Below are the code and all the weights of a small trained network. Each question names an input and a target symbol and asks about switching units off, where a switched-off unit gives its printed mean instead of its output.

import numpy as np


def w(rows, s, z=0):
    codes = np.array(rows[::2]) - 128.0
    scale = np.full(codes.shape[1], s)
    scale[-1] = z or s
    return codes * scale


def norm(h):
    return h / np.sqrt((h * h).mean(-1, keepdims=True) + 1e-5)


def softmax(a):
    e = np.exp(a - a.max(-1, keepdims=True))
    return e / e.sum(-1, keepdims=True)


def log_softmax(a):
    a = a - a.max(-1, keepdims=True)
    return a - np.log(np.exp(a).sum(-1, keepdims=True))


def net(x, mask):
    ids = ['ΛΠΦΩγδζημξτψ'.index(c) for c in x.split()]
    T = len(ids)
    res = E[ids] + P[:T]
    u = 0
    for l in range(3):
        r = norm(res)
        for j in range(2):
            rows = slice(3 * j, 3 * j + 3)
            q, k, v = (r @ M[l][rows].T for M in (Q, K, V))
            z = softmax(np.where(np.tri(T) > 0, q @ k.T / 3**0.5, -1e9)) @ v
            o = O[l][rows]
            res = res + np.where(mask[u + j], z, o[:, -1]) @ o[:, :-1]
        u += 2
    return log_softmax(norm(res)[-1] @ U[:, :-1].T + U[:, -1])


Q, K, V, O = {}, {}, {}, {}
E = w([
[179,247,112,145,117,111,98,100,201,86,77,65],'Λ',
[184,83,63,60,86,151,118,88,51,93,111,62],'Π',
[125,180,205,178,167,104,104,146,111,64,104,127],'Φ',
[199,102,150,134,113,126,123,149,130,191,66,161],'Ω',
[130,155,46,144,229,123,148,221,153,91,162,84],'γ',
[80,147,229,41,107,132,209,93,78,60,162,111],'δ',
[104,216,90,143,172,116,170,90,114,109,58,118],'ζ',
[138,149,121,159,111,104,92,169,147,183,183,1],'η',
[133,179,128,51,180,189,41,182,138,182,133,147],'μ',
[92,94,163,204,209,167,100,47,177,205,141,110],'ξ',
[225,169,118,126,125,146,85,97,152,69,180,145],'τ',
[152,154,142,169,142,255,169,162,68,177,161,128],'ψ',
],0.02)
P = w([
[22,122,1,164,31,90,108,89,133,14,125,95],'0',
[112,224,108,140,130,82,106,53,116,55,152,17],'1',
[125,233,139,135,179,94,124,71,141,86,172,24],'2',
[114,208,154,136,177,110,121,88,144,83,161,23],'3',
[131,197,152,135,186,118,123,91,144,79,138,20],'4',
[133,184,174,129,213,126,128,97,149,83,148,28],'5',
[115,170,175,122,198,145,132,120,162,87,128,24],'6',
[130,176,180,128,197,149,122,116,165,103,113,16],'7',
[156,165,185,130,216,149,125,128,159,97,98,17],'8',
[151,160,202,122,207,167,130,135,170,106,92,14],'9',
[138,150,240,128,206,177,119,136,176,112,86,33],'10',
],0.0069)
Q[0] = w([
[144,106,77,74,132,196,93,163,146,150,166,162],'L0H1',
[131,187,146,138,254,158,134,151,217,105,166,73],'L0H1',
[241,81,176,140,141,28,165,188,142,232,45,126],'L0H1',
[148,105,87,108,164,198,130,107,146,71,76,6],'L0H2',
[175,168,153,117,129,133,110,106,146,91,93,51],'L0H2',
[145,115,194,131,123,156,74,144,136,121,182,125],'L0H2',
],0.0088)
K[0] = w([
[193,148,95,92,57,155,156,225,103,143,204,133],'L0H1',
[119,159,188,126,193,250,90,161,228,247,125,158],'L0H1',
[83,14,50,225,27,21,113,163,200,128,48,195],'L0H1',
[114,91,110,101,140,255,129,181,153,194,105,151],'L0H2',
[154,75,216,114,165,157,110,104,161,168,86,87],'L0H2',
[140,50,172,102,126,100,99,129,197,64,192,128],'L0H2',
],0.0074)
V[0] = w([
[87,62,164,113,65,128,78,140,70,111,121,95],'L0H1',
[132,113,136,196,110,19,124,222,80,67,130,129],'L0H1',
[51,187,111,103,117,160,160,90,84,117,62,204],'L0H1',
[139,37,142,117,232,64,118,132,90,174,127,194],'L0H2',
[74,187,38,131,160,66,182,85,121,61,50,3],'L0H2',
[100,227,166,147,148,137,143,104,75,165,36,132],'L0H2',
],0.0063)
O[0] = w([
[58,144,149,150,168,103,119,41,128,146,129,186,95],'L0H1',
[64,219,97,199,181,171,109,161,147,185,154,152,1],'L0H1',
[75,116,164,139,150,86,61,122,62,219,152,124,85],'L0H1',
[13,24,74,79,224,185,161,181,157,161,130,180,75],'L0H2',
[52,185,2,113,103,108,142,45,103,117,11,44,190],'L0H2',
[87,144,164,98,177,158,187,148,135,111,137,71,197],'L0H2',
],0.0073,0.0065)
Q[1] = w([
[184,148,195,133,177,178,127,161,96,106,133,90],'L1H1',
[221,94,186,30,178,220,167,85,151,41,110,9],'L1H1',
[84,111,122,106,88,140,85,100,85,181,162,192],'L1H1',
[161,106,189,159,178,123,149,116,137,113,107,109],'L1H2',
[212,162,190,72,169,181,154,165,191,78,98,51],'L1H2',
[28,109,118,150,85,54,99,121,124,115,126,218],'L1H2',
],0.012)
K[1] = w([
[155,96,188,136,161,144,143,176,116,183,97,213],'L1H1',
[211,69,158,104,149,160,161,138,159,237,63,179],'L1H1',
[125,140,81,113,99,51,124,89,89,59,195,142],'L1H1',
[146,141,188,173,189,127,159,140,125,179,88,195],'L1H2',
[181,104,162,125,185,208,122,162,181,238,49,160],'L1H2',
[54,195,83,150,115,110,59,87,112,9,186,102],'L1H2',
],0.012)
V[1] = w([
[98,189,113,200,160,237,146,109,112,143,145,110],'L1H1',
[137,167,72,123,42,104,203,193,95,101,100,188],'L1H1',
[108,153,96,129,162,52,97,102,199,107,99,134],'L1H1',
[95,193,117,149,104,144,92,158,107,152,108,187],'L1H2',
[118,61,128,245,106,107,171,90,130,145,110,114],'L1H2',
[137,123,152,153,156,174,195,73,168,86,115,160],'L1H2',
],0.013)
O[1] = w([
[161,173,103,232,158,196,177,126,133,67,130,117,171],'L1H1',
[212,148,148,130,155,1,210,76,103,178,197,205,7],'L1H1',
[96,99,111,137,223,36,90,116,230,70,124,86,111],'L1H1',
[182,81,217,180,146,95,118,133,52,78,116,132,46],'L1H2',
[15,50,126,141,126,191,203,40,121,139,149,149,133],'L1H2',
[176,120,103,66,172,231,115,49,185,91,171,170,162],'L1H2',
],0.012)
Q[2] = w([
[87,117,150,81,192,233,195,120,126,145,125,112],'L2H1',
[2,97,107,179,22,26,131,79,143,90,68,167],'L2H1',
[78,140,61,136,142,141,65,161,149,159,145,55],'L2H1',
[130,131,131,80,167,217,168,119,169,172,143,111],'L2H2',
[195,130,200,13,202,123,105,101,133,209,139,121],'L2H2',
[150,145,99,159,179,89,155,73,124,129,170,192],'L2H2',
],0.012)
K[2] = w([
[109,86,135,166,172,177,117,107,154,202,122,180],'L2H1',
[79,137,89,87,92,88,154,61,80,36,168,46],'L2H1',
[133,166,55,206,144,160,97,144,148,139,109,68],'L2H1',
[113,78,90,179,142,126,104,126,139,155,143,252],'L2H2',
[132,54,134,161,103,71,110,159,98,139,140,213],'L2H2',
[156,126,106,146,144,146,139,111,129,27,107,127],'L2H2',
],0.013)
V[2] = w([
[124,104,199,115,107,108,181,169,36,81,116,97],'L2H1',
[92,123,213,98,131,119,164,159,137,252,99,163],'L2H1',
[136,128,189,124,124,62,93,45,180,119,134,219],'L2H1',
[112,73,131,180,162,177,221,106,93,157,106,116],'L2H2',
[113,104,132,211,96,106,72,150,43,96,158,117],'L2H2',
[158,93,152,154,111,106,177,55,199,68,203,101],'L2H2',
],0.011)
O[2] = w([
[102,149,160,33,136,109,160,75,104,75,137,116,75],'L2H1',
[122,202,129,183,145,93,150,97,187,102,88,4,15],'L2H1',
[156,134,94,148,179,124,39,169,151,43,196,107,2],'L2H1',
[136,193,146,36,115,114,90,85,178,119,114,155,131],'L2H2',
[144,116,150,106,131,112,208,217,207,130,129,158,85],'L2H2',
[53,145,195,118,51,168,108,108,136,182,177,97,139],'L2H2',
],0.012,0.0086)
U = w([
[92,142,93,151,233,90,204,36,76,131,33,98,31],'Λ',
[74,45,82,117,132,189,121,92,195,92,86,124,177],'Π',
[99,73,174,243,188,156,137,113,48,21,136,160,101],'Φ',
[59,135,204,46,173,83,137,116,126,107,218,120,193],'Ω',
[176,184,137,128,99,188,209,92,76,142,158,178,113],'γ',
[168,206,76,198,90,113,21,28,133,99,138,80,1],'δ',
[129,101,156,91,125,102,104,228,117,121,91,134,221],'ζ',
[193,98,113,128,154,156,50,108,129,95,252,227,143],'η',
[140,85,13,132,222,113,254,146,165,115,217,174,144],'μ',
[118,59,53,51,91,74,111,77,71,186,142,197,119],'ξ',
[68,110,135,199,46,111,184,158,159,191,222,64,40],'τ',
[143,188,90,53,130,92,140,114,233,179,153,190,102],'ψ',
],0.0074,0.005)

Each question gives the input, a string of symbols that net reads in full, and the target symbol t.
The units are the heads (3 rows each of Q, K, V and O). Each row of codes is followed by its name. A weight is (code - 128) times the scale printed after its matrix; where a second scale follows, it is the last column's (O and U).
mask holds one flag per head, layer by layer. A switched-off head (its flag False) gives its mean, the last column of its rows in O, instead of its output. The means were averaged over made-up inputs and are rounded, as every weight is.
A unit's drop is (log p(t) with every unit on - log p(t) with that unit switched off) / (log p(t) with every unit on - log p(t) with every unit switched off).
The circuit of an input: a set's keep is (log p(t) with only the set's units on - log p(t) with every unit switched off) / (log p(t) with every unit on - log p(t) with every unit switched off). Starting from all 6 units, units are removed one at a time, each time the one whose removal leaves the highest keep (on an exact tie, the one counted first), for as long as the keep stays at least 0.8.
units of the circuit, in order: the units of the circuit, biggest drop first
unit that matters most: the unit with the biggest drop
which heads matter: for each layer, one digit per head in row order, 1 if its drop is at least 0.15 and else 0, layers parted by /
drop when u is switched off: that unit's drop, to one decimal
input Π Λ Π γ ψ Π Π μ Π η Λ, target ζ: unit that matters most -> L1H2
input ζ δ Π, target ξ: units of the circuit, in order -> L2H1, L1H1, L0H2
input τ ζ ψ Ω δ, target τ: which heads matter -> 11 / 11 / 11
input ψ ζ ζ μ Ω, target ψ: units of the circuit, in order -> L1H2, L1H1, L0H1, L2H2
input Π η Π Φ, target Φ: which heads matter -> 10 / 11 / 10
input Π Φ Π, target ξ: which heads matter -> 00 / 10 / 10
input Φ Π η η Ω Φ ξ ζ Π ξ η, target Φ: units of the circuit, in order -> L0H1, L1H2
input Λ Φ τ, target η: which heads matter -> 00 / 10 / 10
input ψ Π Λ Ω ξ Λ τ ξ Π ξ γ, target ψ: units of the circuit, in order -> L1H1, L0H1, L1H2, L2H2
input τ η δ Π γ ψ, target γ: which heads matter -> 00 / 10 / 00
input μ Φ ξ Π Λ Π Π ψ μ δ, target ζ: which heads matter -> 01 / 01 / 00
input γ Π Π ψ Ω Λ ζ μ ψ, target γ: which heads matter -> 10 / 10 / 00
input Λ Π γ Π μ ξ Π μ γ, target ζ: which heads matter -> 00 / 01 / 00
input Λ τ η γ, target μ: units of the circuit, in order -> L1H1, L0H1
input Λ μ Π ψ Ω Φ Π Λ ψ, target Λ: units of the circuit, in order -> L2H1, L0H1, L1H1, L1H2
input μ μ τ, target ζ: unit that matters most -> L1H2
input Λ ζ Λ μ Ω ζ μ τ ψ δ Π, target Λ: units of the circuit, in order -> L2H1, L2H2, L1H1, L0H2
input δ ζ ξ Π γ ξ ψ δ Ω Φ ξ, target δ: which heads matter -> 10 / 10 / 11
input ζ Ω η ξ Λ γ ψ Λ, target ζ: units of the circuit, in order -> L0H1, L1H2, L2H2
input η Π ξ ξ Ω ψ δ ξ, target η: which heads matter -> 10 / 11 / 10
input Λ γ Π Λ γ δ, target Ω: units of the circuit, in order -> L1H1, L0H2, L2H1, L1H2
input η μ τ ψ ψ δ μ Λ Φ, target ζ: units of the circuit, in order -> L1H2
input ξ Ω γ δ ξ Λ Λ ξ τ, target ξ: which heads matter -> 01 / 11 / 01
input δ ξ ψ Ω, target δ: units of the circuit, in order -> L0H1, L2H1, L1H1
input δ Λ Π η Π τ τ τ ζ, target Λ: which heads matter -> 01 / 11 / 00
input ζ ψ η Π, target γ: drop when L1H1 is switched off -> 0.4
input ζ ψ Λ, target γ: drop when L1H2 is switched off -> 0.0
